Here is a tiny trained network, its code and every weight. The questions are about switching its units off for an input and a target symbol, where a switched-off unit gives its printed mean instead of its output.

import numpy as np


def w(rows, s, z=0):
    codes = np.array(rows[::2]) - 128.0
    scale = np.full(codes.shape[1], s)
    scale[-1] = z or s
    return codes * scale


def f(y):
    return np.maximum(y, 0)


def softmax(a):
    e = np.exp(a - a.max(-1, keepdims=True))
    return e / e.sum(-1, keepdims=True)


def log_softmax(a):
    a = a - a.max(-1, keepdims=True)
    return a - np.log(np.exp(a).sum(-1, keepdims=True))


def net(x, mask):
    ids = ['αβλμξστω'.index(c) for c in x.split()]
    T = len(ids)
    res = E[ids] + P[:T]
    r = res
    for j in range(2):
        rows = slice(3 * j, 3 * j + 3)
        q, k, v = (r @ M[0][rows].T for M in (Q, K, V))
        z = softmax(np.where(np.tri(T) > 0, q @ k.T / 3**0.5, -1e9)) @ v
        o = O[0][rows]
        res = res + np.where(mask[j], z, o[:, -1]) @ o[:, :-1]
    y = f(res @ A[0][:, :-1].T + A[0][:, -1])
    res = res + np.where(mask[2:14], y, B[0][:, -1]) @ B[0][:, :-1]
    return log_softmax(res[-1] @ U[:, :-1].T + U[:, -1])


Q, K, V, O, A, B = {}, {}, {}, {}, {}, {}
E = w([
[136,33,141],'α',
[60,143,199],'β',
[41,82,125],'λ',
[196,85,205],'μ',
[129,242,137],'ξ',
[247,79,198],'σ',
[81,128,44],'τ',
[244,74,194],'ω',
],0.011)
P = w([
[2,153,223],'0',
[114,82,158],'1',
[137,83,162],'2',
[153,81,166],'3',
[166,86,167],'4',
[174,85,165],'5',
[182,86,165],'6',
[187,85,161],'7',
[191,83,160],'8',
[196,84,155],'9',
[200,84,154],'10',
],0.0094)
Q[0] = w([
[169,112,77],'head 1',
[13,175,68],'head 1',
[183,5,127],'head 1',
[132,215,79],'head 2',
[230,135,39],'head 2',
[27,196,34],'head 2',
],0.013)
K[0] = w([
[169,164,172],'head 1',
[197,71,11],'head 1',
[118,253,183],'head 1',
[219,167,128],'head 2',
[108,212,70],'head 2',
[179,89,30],'head 2',
],0.013)
V[0] = w([
[100,96,161],'head 1',
[95,146,159],'head 1',
[92,144,61],'head 1',
[178,160,82],'head 2',
[111,8,116],'head 2',
[73,127,49],'head 2',
],0.012)
O[0] = w([
[149,51,73,203],'head 1',
[188,108,48,220],'head 1',
[55,165,129,64],'head 1',
[69,46,196,3],'head 2',
[77,254,233,109],'head 2',
[224,125,173,64],'head 2',
],0.008,0.0059)
A[0] = w([
[23,93,99,181],'neuron 1',
[117,121,132,72],'neuron 2',
[177,83,195,202],'neuron 3',
[70,253,56,108],'neuron 4',
[17,214,29,78],'neuron 5',
[223,35,251,135],'neuron 6',
[126,205,24,75],'neuron 7',
[130,242,139,199],'neuron 8',
[165,195,175,105],'neuron 9',
[191,112,156,49],'neuron 10',
[150,95,103,1],'neuron 11',
[187,70,177,124],'neuron 12',
],0.011,0.0066)
B[0] = w([
[59,214,170,162],'neuron 1',
[113,167,140,128],'neuron 2',
[221,84,111,242],'neuron 3',
[76,75,160,162],'neuron 4',
[255,102,162,151],'neuron 5',
[3,148,148,254],'neuron 6',
[60,180,165,174],'neuron 7',
[110,154,70,197],'neuron 8',
[115,153,209,151],'neuron 9',
[163,178,70,176],'neuron 10',
[57,139,37,148],'neuron 11',
[169,102,188,218],'neuron 12',
],0.025,0.0062)
U = w([
[2,159,119,198],'α',
[117,174,10,251],'β',
[203,151,95,225],'λ',
[196,66,102,203],'μ',
[41,48,89,4],'ξ',
[94,61,136,52],'σ',
[72,64,168,6],'τ',
[96,61,142,59],'ω',
],0.0094,0.0034)

Each question gives the input, a string of symbols that net reads in full, and the target symbol t.
The units are the heads (3 rows each of Q, K, V and O) and the neurons (one row each of A and B). Each row of codes is followed by its name. A weight is (code - 128) times the scale printed after its matrix; where a second scale follows, it is the last column's (O, A, B and U).
mask holds one flag per unit, heads first, then neurons. A switched-off unit (its flag False) gives its mean, the last column of its rows in O or B, instead of its output. The means were averaged over made-up inputs and are rounded, as every weight is.
A unit's drop is (log p(t) with every unit on - log p(t) with that unit switched off) / (log p(t) with every unit on - log p(t) with every unit switched off).
The circuit of an input: a set's keep is (log p(t) with only the set's units on - log p(t) with every unit switched off) / (log p(t) with every unit on - log p(t) with every unit switched off). Starting from the 12 units with the biggest drops (on a tie, the unit counted first), units are removed one at a time, each time the one whose removal leaves the highest keep (on an exact tie, the one counted first), for as long as the keep stays at least 0.8.
circuit, biggest first: the units of the circuit, biggest drop first
k most important neurons: the k neurons with the biggest drops, biggest first
which heads matter: for each layer, one digit per head in row order, 1 if its drop is at least 0.15 and else 0, layers parted by /
drop when u is switched off: that unit's drop, to one decimal
input α ξ α β λ β μ, target α: which heads matter : 01
input μ β λ ξ ξ β, target β: circuit, biggest first : head 2; neuron 6; neuron 12
input λ μ ξ α β σ τ, target α: circuit, biggest first : neuron 7
input β σ ω β ω, target β: 3 most important neurons : neuron 6; neuron 10; neuron 11
input ξ ξ λ β ξ λ, target β: circuit, biggest first : neuron 6; neuron 12; head 1
input α μ β β ω ξ, target α: which heads matter : 01
input β ξ α, target β: which heads matter : 11
input β ω σ ξ σ, target β: 3 most important neurons : neuron 6; neuron 10; neuron 11
input ξ σ μ ξ λ τ β β μ, target ξ: 4 most important neurons : neuron 6; neuron 11; neuron 3; neuron 12
input τ α μ ξ μ λ ω α, target τ: circuit, biggest first : neuron 6; neuron 3; neuron 12
input λ β α β, target β: circuit, biggest first : head 2; neuron 8
input μ σ β ξ μ ξ λ μ ξ β τ, target α: 2 most important neurons : neuron 3; neuron 1
input α α ξ α ξ ξ β ξ ω, target α: 3 most important neurons : neuron 6; neuron 9; neuron 8
input β τ α α, target β: 2 most important neurons : neuron 11; neuron 10
input τ α α λ, target α: circuit, biggest first : neuron 1
input μ β λ τ α ξ, target α: 3 most important neurons : neuron 3; neuron 4; neuron 7
input ω μ σ ξ μ τ ω λ, target α: 2 most important neurons : neuron 1; neuron 3
input λ β ξ β λ ω ξ ξ ξ β α, target λ: 4 most important neurons : neuron 3; neuron 10; neuron 4; neuron 12
input α β ξ τ ξ α ξ ω σ, target α: 2 most important neurons : neuron 6; neuron 9
input τ ξ σ, target τ: 3 most important neurons : neuron 6; neuron 3; neuron 12
input β λ ξ ξ λ, target β: drop when head 2 is switched off : 0.6
input β ξ λ ω ξ ξ β α σ ξ β, target λ: drop when neuron 11 is switched off : 0.1
